Here is a tiny trained network, its code and every weight. The questions are about switching its units off for an input and a class, where a switched-off unit gives its printed mean instead of its output.

import numpy as np


def w(rows, s, z=0):
    codes = np.array(rows[::2]) - 128.0
    scale = np.full(codes.shape[1], s)
    scale[-1] = z or s
    return codes * scale


def f(y):
    return y / 2 * (1 + np.tanh(0.7978845608 * (y + 0.044715 * y**3)))


def log_softmax(a):
    a = a - a.max(-1, keepdims=True)
    return a - np.log(np.exp(a).sum(-1, keepdims=True))


def net(x, mask):
    res = np.array(x, float).reshape(1, 3) / 4 @ E
    y = f(res @ A[0][:, :-1].T + A[0][:, -1])
    res = res + np.where(mask, y, B[0][:, -1]) @ B[0][:, :-1]
    return log_softmax(res[-1] @ U[:, :-1].T + U[:, -1])


A, B = {}, {}
E = w([
[167,2,50,69,135,118,123],'x0',
[120,99,167,64,190,220,228],'x1',
[18,92,129,146,154,126,68],'x2',
],0.01)
A[0] = w([
[156,90,146,85,156,172,209,10],'neuron 0',
[198,121,110,122,120,98,132,124],'neuron 1',
[124,107,105,87,155,128,119,80],'neuron 2',
[101,169,112,166,89,64,52,80],'neuron 3',
[164,224,152,153,112,109,128,32],'neuron 4',
[106,86,134,138,101,131,89,90],'neuron 5',
[130,138,122,153,131,118,166,127],'neuron 6',
[150,142,100,126,145,122,119,116],'neuron 7',
[107,129,124,171,100,72,87,170],'neuron 8',
[150,119,147,112,171,111,130,117],'neuron 9',
[177,102,96,145,104,108,110,131],'neuron 10',
[205,84,92,139,108,81,69,129],'neuron 11',
[222,113,82,107,88,95,121,125],'neuron 12',
[179,106,121,149,111,131,114,133],'neuron 13',
[99,162,144,114,190,140,118,126],'neuron 14',
[236,182,158,123,114,147,185,196],'neuron 15',
[31,152,168,131,144,178,166,121],'neuron 16',
[124,3,84,100,137,125,118,116],'neuron 17',
[110,167,107,149,121,73,71,100],'neuron 18',
[243,205,156,108,128,139,195,28],'neuron 19',
[134,133,118,125,115,150,115,128],'neuron 20',
[111,19,88,87,142,126,135,1],'neuron 21',
[140,104,138,90,146,160,186,209],'neuron 22',
[110,137,122,128,163,96,153,128],'neuron 23',
],0.012,0.0097)
B[0] = w([
[164,142,8,63,112,53,40,195],'neuron 0',
[78,103,147,60,164,93,193,168],'neuron 1',
[146,143,148,134,109,144,83,146],'neuron 2',
[167,182,153,194,108,211,81,215],'neuron 3',
[113,121,56,47,134,64,33,171],'neuron 4',
[128,150,102,85,128,112,110,152],'neuron 5',
[117,129,136,113,145,136,85,135],'neuron 6',
[125,116,127,126,138,111,139,130],'neuron 7',
[171,180,94,93,153,127,65,216],'neuron 8',
[128,159,136,142,127,93,119,135],'neuron 9',
[140,106,134,92,133,77,215,174],'neuron 10',
[93,47,117,75,144,72,228,214],'neuron 11',
[128,16,131,122,117,61,230,201],'neuron 12',
[91,89,134,86,137,118,148,152],'neuron 13',
[160,102,166,152,119,107,206,159],'neuron 14',
[163,175,6,88,129,120,20,255],'neuron 15',
[98,34,200,151,106,126,235,207],'neuron 16',
[162,224,63,103,116,114,26,251],'neuron 17',
[113,163,138,152,134,178,49,190],'neuron 18',
[135,190,237,232,108,230,76,206],'neuron 19',
[131,136,118,136,132,126,143,128],'neuron 20',
[121,199,190,228,141,238,63,193],'neuron 21',
[92,144,219,186,124,162,130,245],'neuron 22',
[155,195,140,131,187,121,188,131],'neuron 23',
],0.015,0.012)
U = w([
[171,144,8,92,112,107,70,2],'0',
[146,167,207,240,101,231,94,146],'1',
[96,30,174,129,125,94,254,237],'2',
],0.0069,0.0003)

Each question gives the input, the list of numbers given to net, and the class t.
The units are the neurons (one row each of A and B). Each row of codes is followed by its name. A weight is (code - 128) times the scale printed after its matrix; where a second scale follows, it is the last column's (A, B and U).
mask holds one flag per neuron, in row order. A switched-off neuron (its flag False) gives its mean, the last column of its row in B, instead of its output. The means were averaged over made-up inputs and are rounded, as every weight is.
A unit's drop is (log p(t) with every unit on - log p(t) with that unit switched off) / (log p(t) with every unit on - log p(t) with every unit switched off).
The circuit of an input: a set's keep is (log p(t) with only the set's units on - log p(t) with every unit switched off) / (log p(t) with every unit on - log p(t) with every unit switched off). Starting from the 12 units with the biggest drops (on a tie, the unit counted first), units are removed one at a time, each time the one whose removal leaves the highest keep (on an exact tie, the one counted first), for as long as the keep stays at least 0.8.
units of the circuit, in order: the units of the circuit, biggest drop first
unit that matters most: the unit with the biggest drop
top k neurons: the k neurons with the biggest drops, biggest first
drop when u is switched off: that unit's drop, to one decimal
input [5,3,5], class 1: units of the circuit, in order	(neuron 21)
input [3,-7,-1], class 2: top 2 neurons	(neuron 15; neuron 11)
input [-1,-4,8], class 1: top 2 neurons	(neuron 3; neuron 15)
input [-8,-8,-8], class 0: top 2 neurons	(neuron 4; neuron 15)
input [0,-5,3], class 1: top 4 neurons	(neuron 15; neuron 3; neuron 0; neuron 17)
input [4,4,2], class 1: top 2 neurons	(neuron 15; neuron 21)
input [-1,-6,2], class 1: top 4 neurons	(neuron 3; neuron 15; neuron 0; neuron 17)
input [7,1,4], class 1: top 3 neurons	(neuron 21; neuron 15; neuron 0)
input [-6,-5,0], class 0: top 4 neurons	(neuron 4; neuron 19; neuron 22; neuron 21)
input [4,6,1], class 1: top 2 neurons	(neuron 22; neuron 21)
input [8,-8,-1], class 2: top 3 neurons	(neuron 11; neuron 12; neuron 15)
input [8,-1,-6], class 2: top 2 neurons	(neuron 12; neuron 11)
input [-8,-2,-6], class 0: top 3 neurons	(neuron 4; neuron 15; neuron 22)
input [-7,-5,-4], class 0: unit that matters most	neuron 4
input [-8,-1,0], class 0: drop when neuron 22 is switched off	1.2
input [-6,-4,0], class 0: drop when neuron 18 is switched off	-0.1
input [6,5,7], class 1: drop when neuron 21 is switched off	0.7
